Here is a tiny trained network, its code and every weight. The questions are about switching its units off for an input and a class, where a switched-off unit gives its printed mean instead of its output.

import numpy as np


def w(rows, s, z=0):
    codes = np.array(rows[::2]) - 128.0
    scale = np.full(codes.shape[1], s)
    scale[-1] = z or s
    return codes * scale


def norm(h):
    return h / np.sqrt((h * h).mean(-1, keepdims=True) + 1e-5)


def f(y):
    return np.maximum(y, 0)


def log_softmax(a):
    a = a - a.max(-1, keepdims=True)
    return a - np.log(np.exp(a).sum(-1, keepdims=True))


def net(x, mask):
    res = np.array(x, float).reshape(1, 3) / 4 @ E
    u = 0
    for l in range(2):
        y = f(norm(res) @ A[l][:, :-1].T + A[l][:, -1])
        res = res + np.where(mask[u : u + 3], y, B[l][:, -1]) @ B[l][:, :-1]
        u += 3
    return log_softmax(norm(res)[-1] @ U[:, :-1].T + U[:, -1])


A, B = {}, {}
E = w([
[153,140,252,130,227],'x0',
[192,254,8,69,100],'x1',
[60,181,92,87,211],'x2',
],0.0072)
A[0] = w([
[68,43,140,130,131,63],'0.n0',
[222,111,97,171,105,3],'0.n1',
[254,111,234,119,105,85],'0.n2',
],0.011,0.0025)
B[0] = w([
[28,149,250,117,181,227],'0.n0',
[90,133,124,1,72,179],'0.n1',
[98,166,226,249,77,254],'0.n2',
],0.0082,0.0064)
A[1] = w([
[128,81,103,154,33,139],'1.n0',
[179,142,60,113,150,5],'1.n1',
[93,3,125,192,106,207],'1.n2',
],0.02,0.0029)
B[1] = w([
[85,29,121,4,157,214],'1.n0',
[227,87,118,172,131,183],'1.n1',
[199,220,212,225,8,254],'1.n2',
],0.015,0.009)
U = w([
[104,145,73,158,91,3],'0',
[151,192,135,110,215,60],'1',
[46,123,142,129,209,72],'2',
[95,134,98,173,120,50],'3',
[251,149,52,131,169,165],'4',
[137,44,85,20,87,190],'5',
[129,178,225,195,61,202],'6',
],0.013,0.0067)

Each question gives the input, the list of numbers given to net, and the class t.
The units are the neurons (one row each of A and B). Each row of codes is followed by its name. A weight is (code - 128) times the scale printed after its matrix; where a second scale follows, it is the last column's (A, B and U).
mask holds one flag per neuron, layer by layer. A switched-off neuron (its flag False) gives its mean, the last column of its row in B, instead of its output. The means were averaged over made-up inputs and are rounded, as every weight is.
A unit's drop is (log p(t) with every unit on - log p(t) with that unit switched off) / (log p(t) with every unit on - log p(t) with every unit switched off).
The circuit of an input: a set's keep is (log p(t) with only the set's units on - log p(t) with every unit switched off) / (log p(t) with every unit on - log p(t) with every unit switched off). Starting from all 6 units, units are removed one at a time, each time the one whose removal leaves the highest keep (on an exact tie, the one counted first), for as long as the keep stays at least 0.8.
units of the circuit, in order: the units of the circuit, biggest drop first
most important unit: the unit with the biggest drop
top k neurons: the k neurons with the biggest drops, biggest first
top k neurons in layer l: the k neurons of layer l with the biggest drops, biggest first
drop when u is switched off: that unit's drop, to one decimal
input [4,5,6], class 4: top 2 neurons -> [0.n0 0.n2]
input [-7,4,4], class 4: units of the circuit, in order -> [0.n2 1.n1]
input [1,2,-3], class 5: most important unit -> 0.n1
input [3,6,6], class 4: top 2 neurons in layer 0 -> [0.n0 0.n2]
input [3,-5,8], class 2: units of the circuit, in order -> [1.n2 0.n2]
input [4,2,5], class 1: units of the circuit, in order -> [1.n2 1.n0]
input [5,2,7], class 1: units of the circuit, in order -> [1.n2 1.n0]
input [1,0,4], class 1: units of the circuit, in order -> [1.n2 1.n0 0.n2]
input [6,-1,4], class 2: top 2 neurons -> [1.n2 1.n1]
input [-1,3,1], class 4: top 2 neurons -> [0.n2 1.n2]
input [-3,4,1], class 4: top 2 neurons -> [0.n2 1.n1]
input [-7,6,8], class 4: top 2 neurons -> [1.n1 1.n0]
input [-2,-2,8], class 2: top 2 neurons in layer 1 -> [1.n2 1.n0]
input [-7,8,5], class 4: most important unit -> 1.n1
input [-7,-1,0], class 5: top 2 neurons -> [1.n0 0.n2]
input [3,1,6], class 1: top 4 neurons -> [1.n2 1.n0 0.n2 0.n0]
input [1,1,4], class 4: top 2 neurons in layer 1 -> [1.n2 1.n0]
input [3,-4,8], class 2: top 2 neurons -> [1.n2 0.n2]
input [1,-5,8], class 2: top 2 neurons in layer 1 -> [1.n2 1.n1]
input [8,4,2], class 1: top 2 neurons in layer 1 -> [1.n2 1.n1]
input [-7,7,-8], class 5: most important unit -> 1.n0
input [-6,6,-2], class 5: drop when 1.n0 is switched off -> 0.2
